Here is a tiny trained network, its code and every weight. The questions are about switching its units off for an input and a class, where a switched-off unit gives its printed mean instead of its output.

import numpy as np


def w(rows, s, z=0):
    codes = np.array(rows[::2]) - 128.0
    scale = np.full(codes.shape[1], s)
    scale[-1] = z or s
    return codes * scale


def f(y):
    return y / 2 * (1 + np.tanh(0.7978845608 * (y + 0.044715 * y**3)))


def log_softmax(a):
    a = a - a.max(-1, keepdims=True)
    return a - np.log(np.exp(a).sum(-1, keepdims=True))


def net(x, mask):
    res = np.array(x, float).reshape(1, 8) / 4 @ E
    y = f(res @ A[0][:, :-1].T + A[0][:, -1])
    res = res + np.where(mask, y, B[0][:, -1]) @ B[0][:, :-1]
    return log_softmax(res[-1] @ U[:, :-1].T + U[:, -1])


A, B = {}, {}
E = w([
[126,107,150,92,122,135,87,110,94],'x0',
[67,71,122,143,80,1,142,102,173],'x1',
[127,132,123,138,137,115,139,131,134],'x2',
[129,128,125,129,125,128,128,130,128],'x3',
[123,30,176,204,177,154,186,134,92],'x4',
[106,127,184,64,129,117,231,154,164],'x5',
[26,110,21,103,156,157,172,158,84],'x6',
[123,126,134,126,119,134,121,129,117],'x7',
],0.009)
A[0] = w([
[200,55,179,188,147,141,164,108,116,97],'N0',
[84,83,71,222,76,35,134,141,187,25],'N1',
[185,180,99,148,162,212,178,144,89,143],'N2',
[89,99,128,118,100,56,126,60,113,63],'N3',
[191,168,206,145,117,94,109,92,175,28],'N4',
[63,105,65,98,177,162,153,97,132,1],'N5',
[192,254,99,59,59,82,110,104,160,102],'N6',
[161,131,53,194,118,132,84,44,88,212],'N7',
[113,147,207,41,105,140,223,146,137,179],'N8',
[196,162,107,114,177,184,137,129,108,25],'N9',
],0.0084,0.0076)
B[0] = w([
[43,132,81,148,161,112,141,107,80,210],'N0',
[136,152,198,93,112,142,166,133,105,192],'N1',
[122,121,190,118,78,82,154,92,125,231],'N2',
[196,204,177,120,92,111,139,148,96,162],'N3',
[136,212,5,138,69,215,136,202,34,187],'N4',
[101,170,79,167,74,174,103,220,37,154],'N5',
[45,97,123,158,178,43,154,75,106,246],'N6',
[167,131,141,134,173,88,106,164,214,253],'N7',
[159,100,122,133,179,130,63,175,180,255],'N8',
[150,127,186,82,93,88,117,159,72,158],'N9',
],0.011,0.0079)
U = w([
[24,102,130,154,203,100,158,39,90,120],'0',
[131,216,32,158,90,172,121,224,69,8],'1',
[177,124,167,139,214,102,70,205,226,35],'2',
[124,123,146,122,144,136,149,80,174,237],'3',
[170,167,254,48,74,117,178,77,109,22],'4',
[152,110,116,122,150,132,158,59,170,230],'5',
[132,110,123,120,150,138,149,74,168,206],'6',
[140,107,127,123,158,128,138,79,163,179],'7',
],0.0089,0.011)

Each question gives the input, the list of numbers given to net, and the class t.
The units are the neurons (one row each of A and B). Each row of codes is followed by its name. A weight is (code - 128) times the scale printed after its matrix; where a second scale follows, it is the last column's (A, B and U).
mask holds one flag per neuron, in row order. A switched-off neuron (its flag False) gives its mean, the last column of its row in B, instead of its output. The means were averaged over made-up inputs and are rounded, as every weight is.
A unit's drop is (log p(t) with every unit on - log p(t) with that unit switched off) / (log p(t) with every unit on - log p(t) with every unit switched off).
The circuit of an input: a set's keep is (log p(t) with only the set's units on - log p(t) with every unit switched off) / (log p(t) with every unit on - log p(t) with every unit switched off). Starting from all 10 units, units are removed one at a time, each time the one whose removal leaves the highest keep (on an exact tie, the one counted first), for as long as the keep stays at least 0.8.
circuit, biggest first: the units of the circuit, biggest drop first
most important unit: the unit with the biggest drop
top k neurons: the k neurons with the biggest drops, biggest first
drop when u is switched off: that unit's drop, to one decimal
input [-4,7,-1,6,-3,1,6,2], class 4: most important unit -> N1
input [-3,-1,-1,6,-7,-8,6,-8], class 2: top 2 neurons -> [N7 N0]
input [-2,0,-1,-1,-5,-4,-2,-1], class 0: top 2 neurons -> [N6 N8]
input [5,4,4,4,4,-2,4,5], class 3: circuit, biggest first -> [N6 N0]
input [1,-8,-2,-1,-1,1,1,-3], class 4: top 2 neurons -> [N2 N9]
input [-2,8,-8,5,5,-1,8,0], class 1: top 4 neurons -> [N5 N2 N6 N3]
input [-5,5,-4,2,-6,8,7,-8], class 2: top 3 neurons -> [N8 N4 N0]
input [-7,-8,-8,1,-5,0,-1,8], class 4: top 2 neurons -> [N2 N9]
input [4,7,-5,-3,6,6,3,1], class 4: top 2 neurons -> [N3 N1]
input [-4,-4,8,2,-8,4,4,7], class 0: top 2 neurons -> [N6 N7]
input [-3,-8,-2,1,0,0,-8,2], class 1: top 3 neurons -> [N4 N0 N1]
input [-2,-8,-3,-8,-7,-5,6,5], class 4: circuit, biggest first -> [N2 N9]
input [8,0,5,2,5,8,-4,-5], class 2: top 2 neurons -> [N8 N6]
input [-7,-5,6,5,8,0,-4,3], class 0: most important unit -> N0
input [-2,-8,-5,-8,-6,-3,-6,3], class 4: top 4 neurons -> [N9 N2 N0 N8]
input [0,0,7,0,-8,-1,7,0], class 0: top 2 neurons -> [N6 N4]
input [0,-7,-4,-2,-5,8,6,2], class 2: top 2 neurons -> [N8 N4]
input [-3,4,1,-5,-7,6,-7,-4], class 0: drop when N6 is switched off -> 2.5
input [0,-3,3,-4,-2,-4,-8,1], class 1: drop when N4 is switched off -> 1.6
input [-8,5,4,-2,5,3,5,8], class 3: drop when N6 is switched off -> 0.7
input [-7,-1,-7,5,-6,-6,6,-5], class 3: circuit, biggest first -> [N4]
